Here is a tiny trained network, its code and every weight. The questions are about switching its units off for an input and a class, where a switched-off unit gives its printed mean instead of its output.

import numpy as np


def w(rows, s, z=0):
    codes = np.array(rows[::2]) - 128.0
    scale = np.full(codes.shape[1], s)
    scale[-1] = z or s
    return codes * scale


def f(y):
    return np.maximum(y, 0)


def log_softmax(a):
    a = a - a.max(-1, keepdims=True)
    return a - np.log(np.exp(a).sum(-1, keepdims=True))


def net(x, mask):
    res = np.array(x, float).reshape(1, 7) / 4 @ E
    y = f(res @ A[0][:, :-1].T + A[0][:, -1])
    res = res + np.where(mask, y, B[0][:, -1]) @ B[0][:, :-1]
    return log_softmax(res[-1] @ U[:, :-1].T + U[:, -1])


A, B = {}, {}
E = w([
[120,131,162,110,133,123,120,163,134,116,114],'x0',
[158,186,62,120,218,86,92,185,116,134,165],'x1',
[111,111,108,117,131,155,119,142,110,122,137],'x2',
[138,146,129,142,119,151,113,163,131,101,92],'x3',
[136,147,140,124,119,117,109,123,122,122,92],'x4',
[130,141,134,134,111,76,130,136,89,8,169],'x5',
[91,110,99,157,182,109,224,124,119,110,49],'x6',
],0.015)
A[0] = w([
[117,131,117,117,91,76,151,109,94,5,157,183],'N0',
[128,104,135,124,157,175,132,136,151,215,78,239],'N1',
[127,146,73,126,252,67,152,156,117,122,90,47],'N2',
[65,104,157,138,98,177,204,104,144,164,57,212],'N3',
[124,116,150,120,56,136,120,131,144,128,145,185],'N4',
[109,100,156,127,134,155,171,115,137,98,114,128],'N5',
[146,107,187,126,8,170,70,107,158,135,183,240],'N6',
[159,146,121,140,143,160,91,139,152,233,116,253],'N7',
[157,162,131,112,154,133,44,149,126,150,186,126],'N8',
[178,186,117,128,136,80,28,148,111,60,248,125],'N9',
[126,167,85,125,194,107,92,143,121,151,128,137],'N10',
],0.014,0.0053)
B[0] = w([
[175,47,154,249,130,109,148,105,70,90,171,220],'N0',
[88,153,67,57,115,130,132,102,125,177,91,200],'N1',
[49,221,157,114,133,200,132,99,78,78,142,203],'N2',
[124,86,101,137,103,108,145,89,95,110,2,211],'N3',
[99,159,107,137,167,168,126,115,98,96,143,171],'N4',
[150,113,130,156,112,92,124,83,139,141,108,163],'N5',
[59,245,146,95,179,185,157,140,98,93,186,228],'N6',
[143,144,183,46,160,146,94,210,211,145,116,205],'N7',
[189,111,128,109,121,89,102,157,183,171,127,203],'N8',
[129,174,36,134,26,53,112,133,76,191,101,254],'N9',
[148,133,144,92,154,140,133,160,165,147,194,185],'N10',
],0.015,0.028)
U = w([
[52,184,144,32,166,201,127,121,157,134,123,229],'0',
[131,122,39,74,60,64,120,97,116,181,48,178],'1',
[94,187,148,144,123,143,132,114,66,80,221,124],'2',
[165,2,187,163,138,123,166,63,137,83,100,1],'3',
[187,119,150,44,135,115,54,189,233,184,168,66],'4',
],0.0093,0.0023)

Each question gives the input, the list of numbers given to net, and the class t.
The units are the neurons (one row each of A and B). Each row of codes is followed by its name. A weight is (code - 128) times the scale printed after its matrix; where a second scale follows, it is the last column's (A, B and U).
mask holds one flag per neuron, in row order. A switched-off neuron (its flag False) gives its mean, the last column of its row in B, instead of its output. The means were averaged over made-up inputs and are rounded, as every weight is.
A unit's drop is (log p(t) with every unit on - log p(t) with that unit switched off) / (log p(t) with every unit on - log p(t) with every unit switched off).
The circuit of an input: a set's keep is (log p(t) with only the set's units on - log p(t) with every unit switched off) / (log p(t) with every unit on - log p(t) with every unit switched off). Starting from all 11 units, units are removed one at a time, each time the one whose removal leaves the highest keep (on an exact tie, the one counted first), for as long as the keep stays at least 0.8.
circuit, biggest first: the units of the circuit, biggest drop first
most important unit: the unit with the biggest drop
top k neurons: the k neurons with the biggest drops, biggest first
drop of u: that unit's drop, to one decimal
input [-6,6,5,-8,-5,3,-8], class 1: circuit, biggest first -> [N9]
input [2,1,8,4,-4,2,-7], class 1: top 3 neurons -> [N9; N8; N2]
input [-2,1,1,5,8,6,2], class 2: top 3 neurons -> [N3; N0; N8]
input [8,0,5,7,-8,5,1], class 3: circuit, biggest first -> [N6; N0]
input [-3,6,-6,5,8,4,1], class 2: top 2 neurons -> [N2; N3]
input [-2,0,-2,2,-4,6,3], class 3: circuit, biggest first -> [N6; N0]
input [-5,7,0,-4,2,-1,-7], class 4: top 2 neurons -> [N7; N8]
input [-5,7,3,-4,7,0,-4], class 4: top 2 neurons -> [N10; N3]
input [-2,0,7,7,2,-8,-8], class 0: top 2 neurons -> [N6; N1]
input [4,2,8,1,4,1,5], class 2: top 2 neurons -> [N7; N1]
input [6,2,5,3,2,-8,-7], class 4: top 2 neurons -> [N8; N7]
input [2,4,-8,5,3,-5,0], class 4: top 2 neurons -> [N6; N7]
input [6,1,5,6,-7,-1,3], class 0: top 2 neurons -> [N9; N0]
input [3,3,0,-7,-6,3,6], class 2: most important unit -> N2
input [0,1,-6,-1,-1,6,-7], class 1: top 2 neurons -> [N9; N2]
input [5,5,-5,3,-3,7,-1], class 1: top 2 neurons -> [N9; N6]
input [4,8,-5,2,1,-5,1], class 0: drop of N2 -> 8.4
input [-7,1,5,-2,4,-3,0], class 4: drop of N9 -> 0.5
input [1,3,3,-3,-8,-8,-8], class 4: drop of N8 -> 0.1
input [-2,-4,4,-5,-6,2,7], class 3: drop of N9 -> 0.5
input [-5,-5,8,0,6,6,-1], class 2: most important unit -> N6
